Each row was made from one path, in order. Every step used is in the known rows, and no mark comes twice. Write each row's path.
Each row is shifted at random along 3 fixed directions that mean nothing.
Known rows
bimut -> zezu -> nafuro -> muko -> ziler -> teka: [ 165 -165 -135  124  102  115  196  -15  156   -7   70   69  -62  -79
 -152  154  -71  -90 -131    9   -3 -130  -45  -43 -118 -208 -229 -133
   29  -99   76  173  128 -198  -82   68 -138 -163  -59   12  100  217
  110  128   24 -133]
fonop -> movil -> teka -> viza -> tofug -> bimut: [ 248  106 -127  -64   74  -81  388   52   34  169   85  392 -177  -26
  122   78 -277  196   25    0   49 -242   40 -154   85  -63 -276  -60
   -4  202  353  242 -327 -106  145  -44  159   79   29 -302  -56 -174
    2  223   83   -7]
nafuro -> zezu -> viza -> fonop -> movil: [  95 -207  132  113  -39  190    4  -91   75  -80   49   43 -126  -16
 -140  156  -20  -47 -174  -30  -45 -137 -159  -50 -137 -129 -171 -124
  158  -80  -55  126  263 -249   27   12  -99 -148  -60  120  168  193
  109   48  -53 -199]
movil -> bimut -> zezu -> viza -> fonop -> nafuro -> muko -> ziler: [  47  -91   40   94   39  208  247  -64  110   14   98  217   40 -175
  -18  226 -112  174  -59  -28   11 -288  -89 -109 -115 -133 -456  -61
   -2 -172  165  219   33 -124  159  -16   40 -114  102  -64   29  -27
   65  224  -22    3]
bimut -> zezu -> nafuro -> muko -> ziler: [  -7 -214   98   98  106  235  199 -106   89  -54   91   86   73 -174
  -84  169  -14   39 -124  -69  -44 -263  -13  -64 -130 -252 -184  -71
    3  -39   49  153   96  -87   24   53  -40 -103    4  116  115   57
  109  160   55  -37]
movil -> bimut -> fonop -> nafuro -> zezu -> viza -> tofug -> muko -> ziler: [ 195   66   -9   42   62   13  367   -8   16  112  125  318  -13  -63
  101    6 -292  124 -118   35  135 -325 -100 -133 -101   -3 -584 -137
  -31 -209  360  372 -163  -71  132  -54   28  -13  -13 -203   24   47
   21  194   -8  -96]
bimut -> zezu -> nafuro -> muko -> ziler -> tofug -> teka -> viza -> fonop -> movil: [ 117 -186   20  114  185  178  231  -41  -50 -111  148  205 -129 -181
   11   62   42   -6 -177 -104   76 -406 -108  -52 -138 -168 -241 -231
  -12  -96  168  270   24   53  101  141   56   84 -129 -149  141   32
   59  224  183 -253]
bimut -> zezu -> viza -> fonop: [ -21 -242  199    1   52  323  159  -72   47   85  155  293 -172 -205
  -76  241   77  222   34  -94 -109 -295   69  -71  -98 -184 -230   44
   46  -56   -6  140   44 -160   92   30   72  -88   -8  -31   42 -137
   80  126   -2  -37]
muko -> ziler -> nafuro -> zezu -> viza -> teka: [ 113 -158  -90   34   68   75  164   10    0  -77   33  111 -146 -119
  -44   25 -128  -39 -221  -27  -58 -215  -29  -77 -170 -155 -271 -132
   72 -185  158  233   67 -209   47   64  -62  -68 -131   28  118  160
   97   97   23 -137]
zezu -> viza -> fonop -> movil -> bimut -> nafuro -> muko -> ziler: [ 268  113  -32   70   16    2  273   55    7  -42  145  177  -10   22
  151   22 -339  -22 -267   15  219 -220 -140  -60 -116   45 -328 -149
   22 -315  350  258  -15  -78   84   15  -71   36   40 -219  145  123
   22   87   11 -166]
fonop -> nafuro -> muko -> viza -> tofug -> movil -> bimut -> zezu: [ 330  -34  -11   87   28  -32  341  -38   23   24   94  150   33   51
   54  130 -221  -90 -168   91  146 -218 -167  -61  -51 -132 -276 -113
  -21 -256  218  260   -5  -98   36    6  -75  -18   -1  -66   89  131
   54  115   50 -127]
tofug -> movil -> teka -> viza: [ 232  -65  -63   55  130  -67  185   18   64   27   59  156 -151   48
  -22   52 -247   -5 -116   25   40 -101   12  -61   16 -151  -31  -57
  102  213   55  199  -70 -137   70   -3  -33   27 -129 -186  100   76
   87  114  167 -134]
zezu -> nafuro -> muko -> ziler -> teka -> viza: [  61  -94 -166  127  157   47  314   40   72    9  103  103   34 -117
  -89   81 -207  -37  -73  -32  -55 -131   -2  -80  -22 -133 -184 -152
   40  100  122  174   39 -141   15   30   -8 -104   61  -47   40   33
   60  184  115    5]
ziler -> tofug -> bimut -> nafuro -> muko -> viza -> fonop -> movil: [ 300    5 -253  122   74   82  484   50  125  115  167  207 -125  -24
  -26  199 -101  -20  -30   36   44 -185 -110  -68   30 -134 -312 -126
    5 -284  293  150   43 -170   21    7  -16 -109   66 -219    7   36
   47  142  -31   39]
teka -> viza -> fonop -> movil -> bimut -> nafuro: [ 202  -12   23  100   12   61  171    2  124   70  172  142 -134   33
  -21  160 -196  146  -47   40   65 -123 -185  -96   10 -104 -133  -28
  150 -196   77  179   68 -197  103   -2  -49  -93   19 -250   43    6
   74  111   -4  -90]
bimut -> fonop -> movil -> ziler -> tofug -> muko -> viza: [ 223 -175 -119  179  193   69  193  -54  -14 -178   51   82 -409   -5
   38   97  -14 -189 -276  -12  160 -259 -134   18 -135 -123  -93  -72
   28 -427  218  146   39  -24  -24  168 -123  117 -177  -86  222  191
   81  136  221 -221]
zezu -> viza -> fonop -> movil: [ 138  -43   72   32   -5  137  219  -32   56   68  127  267 -175  -48
   10  168  -69  161  -48  -33  -48 -140  -29  -83  -45  -29 -208  -23
   53   37  135  113   21 -203   74  -28   14  -68   55  -49   40  -62
   35   71    2  -92]
ziler -> tofug -> movil -> bimut -> nafuro: [ 255  -45  -30  -64  222   40  406    0  -19   76   54  245 -275    7
  174   66  -18   33 -126  -45   64 -370   -1  -74  -25  -41 -211   -1
   19 -200  221  148 -165   11   85   62  -39  155  -64 -207  117  -59
   39   84  199  -65]
ziler -> teka -> viza -> tofug -> movil -> bimut -> zezu -> nafuro -> muko: [ 302   24  -42  -38  180 -131  324  100 -234   22  181  286 -153   22
  233 -132 -214 -219 -294  -23  260 -419  -24  -13  -84   77 -191 -240
  -20  -54  300  360 -200   57   22  130  -24  274 -140 -321  185   59
  -28   62  200 -329]
tofug -> teka -> viza -> zezu -> nafuro -> muko -> ziler -> bimut: [  46 -113 -207  187   95   86  346  -23  133   49  216  217  225 -178
 -114   95 -159    1  -21   -7  -89 -172   24 -106  -39 -165 -324 -227
   20   56  137  275   27 -173  112  -11   60 -148   73 -157    7   35
   67  225   39   53]
teka -> viza -> zezu -> nafuro: [ -98 -229  288    9  104  227  169 -103 -105   -3  216  215   62 -210
    3  103   72  147  -40 -146 -125 -331   77 -105  -62 -170  -85  -59
   31  234   14  168  -17  -39  126   73  123    7   41   42   71 -220
   59  123  107   19]
ziler -> bimut -> zezu -> nafuro -> muko -> viza -> fonop: [  49 -188  -62  177   96  187  274   -1  -30    5  200  182  -65 -187
  -32  183   34  -50 -123  -46   -3 -306  -21  -15 -102 -133 -256 -145
   30 -281  147  209  106  -71   61  143  -11  -31   83  -85  102  -21
   56  112   16    5]
teka -> viza -> zezu -> nafuro -> muko: [ -95 -155  185   22  101  192  263  -52  -69   16  268  201  186 -187
   24   66  -37   54  -79 -136  -71 -353   72  -84  -39 -112 -107 -145
    3  306   98  182  -17    7  102   48  125    9  103   25   71 -186
   18  135   83   41]
viza -> tofug -> muko -> ziler: [ 252  -54   53   60  100    1  290    0  -21  -55  138  188  -38  -35
  116  -58 -178 -187 -248    5  157 -225   25   -8 -154  -84 -108  -19
 -104   22  303  252  -91  -31  -27   99  -23  120  -61  -78  178  122
   26  103  155 -183]
muko -> viza -> fonop -> movil: [ 252   34 -135   96  -27   14  416   18  188  202  111  308  -45  -39
  -15  265 -160  291  105   69  -62  -47  -54 -111   96 -117 -317   30
   16 -113  249  171  -32 -132   80  -34   73 -155  126 -192 -104 -159
   21  104  -44  115]
teka -> viza -> zezu -> nafuro -> muko -> ziler: [  22  -55   -9  184   19  -18  209   -8   26  -23  241   90  206  -66
  -43  -19 -274  -67 -188   27   45 -110  -74  -74  -95 -113 -163 -188
   40   61  165  313   84 -145   27   30  -32 -105  -30  -61   96  130
   54   70   26  -48]
movil -> ziler -> tofug -> teka -> viza: [ -49 -171 -240   75  216  117  353  -28  217  123  107  239 -235 -128
 -134  169 -163  206  111  -34 -194 -209   30 -148   47 -205 -247   35
   89   74   74  123 -136 -154  107  -23   87  -87  -56 -130  -57  -89
   74  280  142   99]
movil -> teka -> viza -> zezu -> nafuro -> muko -> ziler -> tofug -> bimut -> fonop: [  86  -72 -249  181  135    6  255   29   39   11  216  212 -125  -92
  -65   46 -182  -57 -126    4  108 -245  -62  -79 -112 -138 -385 -222
   14  -25  275  357  -25 -132   98   51    1  -40  -93 -335   76  158
   82  201    7  -58]
zezu -> nafuro -> muko -> viza -> fonop -> movil: [ 156 -118  -77  275  -58  130  198  -68  177  -35  213  -16   95   30
 -235  254 -184  -77  -99   61  -60   80 -207  -45  -61 -174 -155 -119
   76  -19   12   79  322 -326  -24  -35 -159 -302  166   86   67  220
  110   76 -137  -68]
teka -> viza -> zezu -> nafuro -> muko -> ziler -> bimut -> fonop -> movil: [ 153   62 -161  178   47  -67  284   37    2   35  189  266  -49  -82
  129    2 -127   28 -185   18  157 -252 -139  -67  -63   17 -281 -307
   40 -252  362  374    1  -29  108   85    7   26  -41 -310   68   29
   -1   95   88 -100]
fonop -> movil -> viza -> zezu -> nafuro -> muko -> ziler -> bimut: [  75  -74 -146  156   44   36  236  -87   30 -132   97   89  188 -100
   37  158 -130  -61 -224  -28   27 -218  -80  -85 -132  -47 -292 -197
   -2 -231  213  198   82  -93  103   85  -52  -31  153    6  120   59
   55  116   34   -8]
muko -> ziler -> tofug -> movil -> viza: [ 195    9 -275   71  172 -151  447   11   65   71  -11  221 -119    0
   94   91 -253   88 -103   62   32 -157   -8  -98  -14  -51 -314   30
   -6 -264  270  245 -139  -58   80   26  -31   44  -76 -207   37    9
   40   70  166   33]
muko -> ziler -> nafuro -> zezu -> viza -> tofug -> movil: [ 121 -103 -148   55   73   31  370  -35   87   59   98  200  -19  -70
  -58   35 -207  -22 -120   12 -101 -193  -76 -118 -123 -150 -363 -166
   16  -81  155  244   59 -252   57  -17  -54 -129  -96  -37   49  146
   89   84   27 -126]
muko -> viza -> tofug -> ziler: [  68 -131  -42   77   42   97  285  -35  109   85  147  182   94 -103
  -64  131 -198   13  -11   13  -67 -100  -31  -65  -30 -213 -224   67
  -31  -73  150  163  -17 -183   -9   20    9 -115   24   33   21   51
   83  123  -11   43]
tofug -> muko -> viza -> zezu -> nafuro: [ 221    0   36   66   77   -6  402   -4 -126   76  283  293  158  -83
   98   -5 -146   -2 -144    8   62 -210  117  -60  -35  -52 -263 -108
  -81   39  300  283 -160  -46    5   46   32   30    5 -130   63  -67
    9   35   55  -24]
tofug -> movil -> ziler -> muko: [ 241  -46 -342   94  138  -54  323  -16  227   56  116  171 -125   70
  -21   89 -158 -125 -153   56   10  -61   -2  -31  -14 -124  -30  -23
   24   90  159  127   10 -205  -47    3 -127  -30 -145 -120  100  180
   64   84  112 -126]
ziler -> teka -> viza -> fonop -> movil: [ 308 -101 -151  197   -7  -26   40   46  170    4   96   46 -321  101
 -169  143 -104 -135 -114   93   46   80 -203  -13  -34 -110    2 -100
  172  -46   -2  148  245 -337  -74   61 -157 -159 -110 -153  102  252
   89   42   23 -257]

Write each row's path
[  43 -205  -74   50  111  306  276  -69  173   77  141  239   -7 -202
 -148  365   51  207  142 -110 -125 -311  -58 -108    9 -185 -321 -108
   42   25  -33   83   94 -123  152   17  102 -158  212 -167  -51 -193
   65  298   -8    9]
ziler -> teka -> viza -> fonop -> movil -> bimut -> zezu -> nafuro -> muko
[  87 -134 -259  226  157  108  210  -56  138  -87   57   65 -222  -60
 -172  192 -134  -35  -91  -16   23 -149 -169  -93  -82 -212 -273 -200
   81  -80  112  165  117 -249  100  -14  -77 -137  -12 -151   81  210
  143  282   53  -89]
zezu -> nafuro -> muko -> ziler -> tofug -> bimut -> fonop -> movil -> teka -> viza
[  22 -107 -295  324    4   62   46  -35  242  -20  244   31 -185   -6
 -223  142 -212  -91 -167   78   11  -37 -286  -54 -118 -134 -139 -228
  198 -193  -10  206  265 -388   25   48 -195 -224  -88 -161   84  318
  106  125  -63 -203]
teka -> viza -> fonop -> movil -> ziler -> bimut -> zezu -> nafuro -> muko
[ 161 -154 -126  105   70  166  108  -13   77 -148   14  177 -207 -147
   -2  179  -64  -63 -212  -66  105 -312  -60  -32 -201 -115 -316 -208
   24 -282  204  216   75  -88  127  134  -13   31    2 -138  161  116
   79  220   88 -191]
nafuro -> muko -> ziler -> bimut -> zezu -> viza -> fonop -> movil -> teka
[ 267   34 -308  138   91  -21  350   41  192   50  142  204 -137   22
  -76   85 -312  -21 -130   55   30  -72 -130 -104 -115  -65 -450 -193
  -30  174  267  232    7 -225   99  -43  -74 -115    0 -187   18  221
   59  179   20 -152]
zezu -> viza -> fonop -> nafuro -> muko -> ziler -> tofug -> movil -> teka
[ 115 -249   63  162  152  141   29   29  -96 -181  152   57 -122 -151
  -50   19    9 -246 -293  -79  138 -298  -84   34 -209 -181  -66 -208
   39  -83   56  276  183  -21  -14  231  -60   61 -154 -101  247  185
   88  122  138 -299]
bimut -> zezu -> nafuro -> muko -> ziler -> teka -> viza -> fonop
[  37 -220 -168  187  111  223  112  -19  295  -20  176   35  -88 -101
 -264  244  -86  -60  -14  -44 -129 -105 -150  -68  -50 -254 -109  -98
   85  332  -66   47  219 -228   42   48  -23 -209   80    2   25  108
   99  281    7  -55]
movil -> ziler -> teka -> viza -> fonop -> nafuro -> muko
[ 166 -177  -40  283  132  -13   22   41 -109 -192  228   -7 -248    5
  -69 -126 -147 -371 -432   44  240 -197 -209   42 -251 -115  -96 -258
  100 -244  125  381  179 -129  -70  185 -202   56 -352 -150  312  465
  102   42  124 -442]
bimut -> zezu -> nafuro -> muko -> ziler -> tofug -> teka -> viza -> fonop
[  -8  -20 -253  136   64   -6  208    6   57   82  278  134   61  -42
  -26   20 -318 -144 -223   50   80 -184 -105  -46 -126  -17 -304 -134
   39 -232  183  264  -15 -266  -37   55 -165  -66  -43  -71   99  255
   60   48  -85 -130]
movil -> viza -> tofug -> ziler -> bimut -> zezu -> nafuro -> muko
[  47 -127  154  -66  174  233  408  -67 -122    0  125  360   89 -288
  163   73   54   51 -107 -168   29 -558  129  -80 -124 -182 -323  -82
 -170   90  308  241 -204  109  122   87  178  156   56  -51   98 -182
   25  240  104   -5]
viza -> tofug -> bimut -> zezu -> nafuro -> muko -> ziler
[ 270   32 -150   62  197   32  431   49  106  110   80  292 -239  -62
  109   61  -40   94 -114   -5  100 -327  -66  -79  -16  -71 -386 -132
  -48  -11  415  252 -164   86   48   32   27   62  -84 -164   38   21
   11  208  149  -82]
bimut -> fonop -> nafuro -> muko -> ziler -> tofug -> teka
[ 139 -175 -112   82  153  259  349 -109  148  -24   93  261  -38 -184
  -43  269   65  136  -18  -89  -25 -389  -89  -99 -114 -173 -500 -101
  -66 -150  176  172   -4   -1  159   48   56  -39   92 -165   45  -26
   72  299   33  -83]
viza -> fonop -> movil -> bimut -> zezu -> nafuro -> muko -> ziler -> tofug -> teka
[ 198  -17   26  -35   83  -25  346   20   43  159  147  226   42   21
   49    0 -316   78  -52   24   57 -309 -100 -129   16 -120 -262 -110
   91 -127  125  315  -95  -58  128  -25   25    2  -75 -264   38   -6
   50  121   45  -66]
teka -> viza -> tofug -> movil -> bimut -> nafuro -> zezu
